Each row has two labels, one from each of two sets.
 25.6  -0.6 -12.8   5.5  14.1 -10.4   3.1   2.8  -2.1  -3.7   2.0  -1.7  -3.6 -21.0   1.6 -73.7   8.8  27.7   8.8 -27.2  10.1  -6.3   2.5 -35.3  16.6   2.7   2.8 -26.7 -12.8 -12.7 -24.5   3.7   5.1   1.4
Fusi/[59]
-12.6   2.7   2.0  10.5  -5.3  19.9   9.3  -6.9  -9.7  -2.0  -5.9 -10.3  -5.1 -22.6 -12.8  -1.8  59.2   6.4  -0.4  -6.6   6.3 -10.1   3.0 -18.6   8.2   2.8  -5.4  26.9 -32.9  -3.7   0.0  35.7   3.7   3.7
bifad/[54]
  2.9 -24.3   1.5  -0.5  11.0   7.2   6.4  -3.0  -7.3   4.0  -0.2  10.2   2.5 -13.1   8.2 -33.2  36.1   4.5  -0.9  -2.1  -4.0  -4.4   4.2  -1.3   8.0  29.7  -2.5   4.6   0.1  -7.9   6.6  14.7  10.2   0.0
Bive/[59]
  8.6  -9.5  -7.3  -2.3  12.2  -2.4   6.0   6.3   2.2   7.3   0.7   8.4  -5.6 -10.4   6.5 -39.1 -11.6  28.5 -14.3 -16.3 -11.9  16.1   1.1 -19.6  -5.4  -4.9  -1.8 -34.4  12.2  -4.7  10.1  -2.8   3.0  -4.9
Fusi/[59]
 -2.2  -9.4   6.3   8.1   8.0   3.7   9.0 -12.9  -8.9  -3.7  -0.6   3.3  -0.5 -16.0  -1.8 -39.6  61.4  17.4  21.2 -20.9  10.1  -5.9  -3.2   3.4  13.2  17.1   3.1   2.6 -18.6 -14.7   8.8  35.0   8.2   5.0
bifad/[59]
 -3.3   1.7   8.7 -13.5   2.1  11.8  -1.9  -3.5   3.6  -6.8  -6.0   8.9   0.0 -13.9  -1.8  21.7  13.2  17.2  10.5  13.3 -10.7   0.6  -9.0   9.8   3.2  -0.7   0.0  30.6  32.3   3.0   9.4  24.8   8.1   6.8
nuro/[54]
 -9.5  -0.6   7.8   7.0  -2.6  27.3  14.2  -2.4   2.5  -2.7  -5.6  -8.7   0.0  -5.7  -4.6 -21.3  51.2  13.4  -5.0  13.1  -1.5  -1.8  -5.0  -8.8   8.6  -0.1  -5.6  38.9 -14.2   6.0   1.2  22.3   4.5   4.2
bifad/[54]
 -2.7 -25.3   7.1  -2.4   5.2  13.9  12.8 -10.1  -2.9  -2.4  -2.0  12.9   2.0 -13.3   9.0 -58.3  46.9   7.4  -8.5   4.1  -5.6  -2.7   0.8   0.5   2.6  19.2  -3.4  12.1  -2.6  -4.4  12.4  19.1  11.0   2.3
bifad/[59]
 2.7  0.5 10.6 -6.8 -4.4 11.1  2.8 -2.3  4.6  2.0 -0.2  1.8  7.6 15.4  5.7 29.0  0.3 13.3 15.8 11.6 -6.3  1.2 -4.4  8.9 12.7  4.6  8.7 11.1 30.9 17.3  3.4 -5.2  1.6  2.5
nuro/[63]
 -3.3  28.1  -1.2   2.7  16.0  16.8   5.4  -4.4   4.8  -8.7  -7.2  -7.3 -12.4  -6.9  -2.3 -31.3  -9.7  38.8  24.8 -20.6   4.0   0.6 -10.6 -40.6  14.2 -10.9   6.6  23.2   4.9  -3.5  -7.5  36.9   6.4   5.7
nuro/[54]
 -7.4   7.1   1.6 -12.8   1.4  16.2  14.2  -3.0   4.1   2.5   2.6   0.0   1.5  -7.0  -3.2  19.4  55.4  40.8   2.1  -1.3   5.8   0.7   3.3  -7.9  15.4  12.1   8.6  -3.1 -32.3   7.9  -6.0  -3.7   0.5  15.1
bifad/[63]
  9.6 -18.6  -3.7  -6.2  26.6   1.7  14.6   5.3   0.6   4.2  -5.8  16.0  -2.4 -11.8   5.3 -73.7   2.3  27.1 -16.5  -9.9  -8.3   3.4  -3.3 -21.9   2.6  11.1 -12.2 -17.6  13.0  -6.5  10.0   6.0  12.9 -11.7
Fusi/[59]
 -2.5  13.4   8.9  -9.6  -4.6  10.3  16.3   0.8   5.0  -1.4 -10.7  -3.6  -0.7 -17.4 -12.2 -46.9   8.2  36.0 -16.9   3.4  -4.7   1.7  -5.8 -34.9  -0.3  -8.8  -9.3  18.5  -7.5   3.9   0.0   8.2   1.3   2.3
Fusi/[54]
  0.5 -11.9   0.5   0.5   9.9  -6.9  17.8   2.2   5.5   2.4  -5.2  14.3  -8.6 -14.2   8.5 -73.7  37.9  15.5 -29.6   9.6 -11.3   0.8  -7.7 -11.9 -10.0   5.5 -13.7  -7.5   9.3 -12.6   7.2  -2.6  10.5   2.4
Fusi/[59]
 -4.7  -6.5  14.2  -3.6  -5.6  27.1  16.2   3.1   6.6  -1.0   0.6   0.7  -1.8 -14.3  -2.2  -1.5  59.2  34.5   4.1  -7.3   3.4  -4.2   1.1 -17.6  12.0  22.9   5.3  26.3 -26.2   2.8  -4.2  13.6   3.3   3.6
bifad/[63]
  3.1 -15.0  -1.5  -6.8   9.3  12.6   2.1  -1.3  -1.3  -5.3  -0.5   7.4  -1.8 -18.7   6.4 -34.2 -13.0  28.6  15.7 -11.1  -8.4  -9.4   5.7 -15.0   0.8   9.5   1.3   8.7  17.8   2.3   3.3  16.3   6.6   3.0
nuro/[59]
 -2.1  -7.2 -10.3 -13.6   2.3   7.6  18.5  10.3  12.2   7.6 -11.4   9.8   1.4 -23.1  -9.4 -63.5  -0.8  45.6 -23.1   0.2 -16.4   5.3   1.3 -37.9   2.9  -2.6 -11.3  -0.6   3.7  17.2  10.8   2.0   9.4   2.1
Fusi/[63]

Each row has two labels, one from each of two sets.
-11.6   0.2  -2.8 -15.4   0.5  -0.6  -3.4  12.4 -10.9   1.8   7.9 -10.5  11.8  14.8   0.5  -8.4   7.8  22.8  14.7  -4.5   5.7  -7.4   1.5 -17.9   1.6 -13.8  18.6   8.4  -7.5  -9.3  -1.7  12.6  10.9 -11.7
falap/H
  2.3   4.5  -1.7  -0.9   2.5  -2.6   1.9  -9.1 -29.9  -4.5   3.9 -11.6  16.4   0.0   2.8  -7.2  15.0  38.7   8.9  13.7  -3.9  -1.6   2.8  -9.9  10.5   5.7  -1.7   5.0 -27.0  -6.1  -2.6   1.7   4.8  21.6
sene/A
-11.6   2.7  -8.7  -3.3  -7.6   8.7  -2.6  -0.9 -38.2  -0.6   1.6 -22.0  11.4   9.1  -0.9  -9.8  19.9  28.5  19.7  10.7  13.3  -4.1   1.0  -0.1  -1.0  -0.2  16.6   0.6 -17.4 -15.1  -3.3   8.0   9.2  10.5
falap/X
-25.9   6.8  -4.3   3.9   1.5   7.6   7.3   6.3 -35.0   2.6  -4.3 -29.3  18.0  17.7   4.2 -14.0  17.0  12.6  17.3  11.7   7.9  -4.7  13.6  -6.3   1.2  -2.3  17.0   3.4   7.8  -4.0  -1.0   0.2  10.1  -8.9
falap/H
-13.8   2.2 -12.3 -19.1 -14.0  -9.7   3.6   5.5 -22.1  -9.2  -8.5  -4.1   4.5 -10.4   5.6 -12.6  -0.3  40.6  -2.0  -4.6   6.7  -2.1  -9.9  -5.3   9.5  -0.2  10.9  12.6  -5.3  -7.2  -7.2  -3.8  22.6  11.9
falap/A
-10.5   5.8   3.2   0.2  -8.3  11.3  -2.6   2.6 -29.1  11.8   9.2 -14.3  16.5  13.7   1.9  -7.0  11.4   2.7  16.9  15.9   2.3  -2.6   9.2   4.1  -4.3 -13.7  15.2   0.3  -1.3   3.9  -1.7   6.6 -15.2   7.7
falap/H
  4.9   3.3  -2.3  -5.7  -1.1  -2.6  -1.9  -8.9 -16.4  -3.8   8.5  -1.2   8.3  66.6   5.7 -16.6  20.2  23.6  -1.0 -12.1   2.6 -10.2  -6.0 -17.5  13.7  -2.5  25.5  -5.5 -33.2 -12.7  -4.7  17.0 -33.7 -24.7
Medeg/X
 -9.2   8.0  -5.9 -19.4  -2.1  -3.0   5.8  -0.4 -37.3  -0.3  -6.3  -8.5  20.8  -6.3   8.0 -11.8   6.9  30.5   6.0   2.1   1.6   3.9  -2.1  -0.5   9.6  -4.0   4.6  10.4  -5.5   1.5 -14.7  -5.8   9.0  24.6
falap/A
 -8.2   5.4   2.2 -13.8  -0.2   2.1   0.3   9.9  -4.5   2.0   4.0 -15.1  18.0  14.5   4.7  -7.7   2.4  16.8  12.5  20.2   3.3  -8.9   4.8  -2.3   2.7 -10.4  16.2   8.3 -10.2  -4.8   9.0  15.0   5.4  13.6
falap/Y
 14.2  -0.1   4.0  13.7  -2.0   8.7 -11.6 -22.2 -10.6  -4.1  26.3   5.4  -1.2  18.2  -1.4  -5.4  24.8  -1.6  -4.9  -3.8  -3.3 -10.5   5.9 -15.3   2.7   9.9  -4.5 -17.0 -48.9  -7.5  -3.1  14.8 -37.6 -28.9
sene/H
-25.1   5.2 -11.3   1.6  -3.8   2.6   5.8   7.8 -27.4  -2.1 -11.4 -18.6  11.8  13.2  -1.5  -7.8   2.1  13.9  17.8   5.7   9.6  -0.3   5.4  -2.6  -1.2  -0.7  13.0   6.5  10.6  -2.6 -12.4  -1.2  23.9  -8.6
falap/H
 -1.1  -7.5  -6.5   5.7   2.0  -4.8  -3.9 -12.7 -12.0 -12.3   6.1  11.5 -10.7 -21.2   5.4   3.7   4.6  20.3  -5.5 -15.6  -0.2   4.7 -10.8  -9.0   5.6  12.0 -19.8  -2.3 -14.9 -12.5  -2.9 -11.0   6.7  -4.6
Robat/A
-11.3   0.2  -8.9   4.6   0.4   2.7   0.0  -7.3 -24.6 -12.5   4.1  -0.7   2.2   7.7  -1.8  -6.4  16.7  10.8   5.7   8.6  10.3  -0.9  -1.4 -10.3   4.2   9.3   0.0  -1.9 -18.5 -10.2  -8.7  -1.6  10.1 -22.7
Robat/A
-10.9  -0.9 -11.0   9.1  -2.0   0.3  -3.7  -9.1 -22.7  -7.6   3.8   1.9   2.8   6.8  -1.1  -7.7  15.4  22.4  -1.1  -8.4   1.1   5.1  -1.6 -10.6   2.4   7.6   4.8  -3.5 -20.4 -10.2 -12.5   1.5  11.2 -26.5
Robat/S
  7.4  -3.8  -3.4  28.5   3.2   5.8  -9.3 -31.1 -27.1  -7.1  23.9   4.7   9.3   9.2  -3.8  -2.4  22.4  23.4  -1.8   7.8  -5.3  11.9   5.1 -19.6   1.7  16.6 -13.8  -8.6 -46.3 -15.5  -3.7  -2.7   7.8  -2.1
sene/X
-11.2   0.4  -5.1  -6.4  -2.3   4.4 -10.2   3.7 -16.3   5.5  22.8  -7.6  23.6  16.4   3.0 -12.7   4.1  19.8  22.6  26.7   4.2  -4.3   6.5   1.7   6.0 -19.0  15.0  10.1 -34.6 -12.7  -3.5  13.3   6.8  10.1
falap/Y
 17.3   1.0  -3.6   2.1  -7.0   7.6  -8.5 -18.2  -7.8  -2.4  11.4   3.3   1.5   5.7   2.6  -7.6  20.7  16.7  -2.9  -8.3   2.4  -7.1  -7.0   1.1   4.5   6.1  21.7  -8.2 -50.2 -10.8  -8.8  14.7 -43.3   8.7
Medeg/X
-11.0   2.4  -9.6   5.6   1.6   4.8  -7.5   3.0 -11.5  -0.8   1.6 -16.2  11.2  33.9   2.5 -10.3  19.2  23.0  14.6  -0.6   8.4  -4.4   4.2  -1.8   0.7  -3.0  30.5   3.2 -21.1 -21.8   2.7  17.8   7.6 -21.7
falap/Y
